Below are the code and all the weights of a small trained network. Each question names an input and a class and asks about switching units off, where a switched-off unit gives its printed mean instead of its output.

import numpy as np


def w(rows, s, z=0):
    codes = np.array(rows[::2]) - 128.0
    scale = np.full(codes.shape[1], s)
    scale[-1] = z or s
    return codes * scale


def f(y):
    return np.maximum(y, 0)


def log_softmax(a):
    a = a - a.max(-1, keepdims=True)
    return a - np.log(np.exp(a).sum(-1, keepdims=True))


def net(x, mask):
    res = np.array(x, float).reshape(1, 7) / 4 @ E
    y = f(res @ A[0][:, :-1].T + A[0][:, -1])
    res = res + np.where(mask, y, B[0][:, -1]) @ B[0][:, :-1]
    return log_softmax(res[-1] @ U[:, :-1].T + U[:, -1])


A, B = {}, {}
E = w([
[121,213,9,46],'x0',
[127,127,128,127],'x1',
[128,129,129,128],'x2',
[8,67,92,124],'x3',
[127,128,129,128],'x4',
[109,130,215,1],'x5',
[54,252,186,184],'x6',
],0.0055)
A[0] = w([
[44,89,112,129,71],'N0',
[134,126,147,103,70],'N1',
[200,24,82,82,101],'N2',
[122,177,42,62,118],'N3',
[105,134,216,21,50],'N4',
[114,165,85,97,105],'N5',
[127,149,127,154,136],'N6',
[119,116,158,148,143],'N7',
[128,171,70,97,123],'N8',
[200,165,159,128,45],'N9',
[132,102,184,133,123],'N10',
[127,84,168,186,163],'N11',
[109,139,93,112,99],'N12',
[123,83,185,156,119],'N13',
[146,114,89,167,65],'N14',
[75,106,102,129,112],'N15',
[93,181,153,147,3],'N16',
[148,121,74,205,79],'N17',
[251,180,147,132,97],'N18',
[58,236,177,172,75],'N19',
[120,92,163,151,129],'N20',
[132,100,157,58,134],'N21',
[127,71,197,167,122],'N22',
[141,127,143,138,96],'N23',
[147,82,101,110,51],'N24',
[8,74,100,122,58],'N25',
[149,123,59,228,75],'N26',
],0.011,0.0012)
B[0] = w([
[155,126,207,114,201],'N0',
[101,133,127,120,149],'N1',
[106,16,116,203,254],'N2',
[212,172,70,147,228],'N3',
[14,184,94,100,241],'N4',
[178,146,96,130,181],'N5',
[112,112,126,122,152],'N6',
[153,133,104,127,166],'N7',
[186,157,93,133,192],'N8',
[147,137,202,102,181],'N9',
[157,160,89,122,184],'N10',
[175,163,80,123,207],'N11',
[155,151,115,129,162],'N12',
[179,164,92,134,200],'N13',
[77,142,114,112,169],'N14',
[145,137,181,112,179],'N15',
[119,65,110,151,178],'N16',
[52,162,117,94,197],'N17',
[157,123,248,103,216],'N18',
[112,2,103,187,249],'N19',
[169,149,106,130,180],'N20',
[61,142,103,119,194],'N21',
[194,164,75,127,219],'N22',
[142,132,130,118,143],'N23',
[117,85,135,162,176],'N24',
[163,134,245,103,233],'N25',
[33,175,115,79,217],'N26',
],0.026,0.0061)
U = w([
[206,206,51,140,56],'0',
[88,39,108,203,254],'1',
[2,205,100,67,132],'2',
[160,154,251,86,80],'3',
],0.0081,0.00083)

Each question gives the input, the list of numbers given to net, and the class t.
The units are the neurons (one row each of A and B). Each row of codes is followed by its name. A weight is (code - 128) times the scale printed after its matrix; where a second scale follows, it is the last column's (A, B and U).
mask holds one flag per neuron, in row order. A switched-off neuron (its flag False) gives its mean, the last column of its row in B, instead of its output. The means were averaged over made-up inputs and are rounded, as every weight is.
A unit's drop is (log p(t) with every unit on - log p(t) with that unit switched off) / (log p(t) with every unit on - log p(t) with every unit switched off).
The circuit of an input: a set's keep is (log p(t) with only the set's units on - log p(t) with every unit switched off) / (log p(t) with every unit on - log p(t) with every unit switched off). Starting from the 12 units with the biggest drops (on a tie, the unit counted first), units are removed one at a time, each time the one whose removal leaves the highest keep (on an exact tie, the one counted first), for as long as the keep stays at least 0.8.
circuit, biggest first: the units of the circuit, biggest drop first
most important unit: the unit with the biggest drop
top k neurons: the k neurons with the biggest drops, biggest first
drop of u: that unit's drop, to one decimal
input [-1,-2,-5,-5,-7,-5,-7], class 1: circuit, biggest first : N2
input [6,-2,0,8,5,2,-7], class 3: top 4 neurons : N25, N19, N0, N15
input [0,0,7,-8,-5,8,7], class 2: top 3 neurons : N4, N2, N25
input [-6,-6,1,-7,2,-4,8], class 1: top 2 neurons : N19, N25
input [1,0,5,-4,-5,1,3], class 3: top 2 neurons : N2, N18
input [-7,8,-3,8,-8,-3,-4], class 3: top 3 neurons : N25, N0, N3
input [1,4,0,-4,-3,7,-6], class 2: top 2 neurons : N4, N19
input [5,8,4,8,-8,-6,-2], class 3: top 3 neurons : N25, N4, N0
input [-3,-6,-1,-1,5,5,0], class 2: top 2 neurons : N4, N3
input [-1,-4,8,1,8,-2,4], class 1: top 2 neurons : N19, N4
input [-2,-5,7,-1,-2,3,1], class 2: circuit, biggest first : N3, N2, N25
input [0,8,-5,6,-3,4,-3], class 3: top 2 neurons : N25, N19
input [-7,8,8,6,7,7,-5], class 0: top 3 neurons : N22, N13, N26
input [-5,8,0,-1,-7,-8,-2], class 2: most important unit : N26
input [-6,-4,4,-3,-2,8,-6], class 2: top 2 neurons : N4, N21
input [0,-2,-1,3,-6,4,1], class 2: top 2 neurons : N4, N18
input [-8,-7,-6,8,-3,-3,2], class 0: top 2 neurons : N22, N11
input [-7,3,-2,2,-1,-8,6], class 2: top 2 neurons : N26, N17
input [-7,-7,-5,6,3,4,-2], class 0: drop of N13 : 0.1
input [-3,-4,6,-8,-2,-2,4], class 3: circuit, biggest first : N18
input [-3,7,-2,1,-1,-1,5], class 1: drop of N3 : 0.2
input [2,7,4,-5,-7,3,-8], class 1: drop of N2 : 1.2
input [0,-5,-5,3,0,5,8], class 1: drop of N19 : 1.5
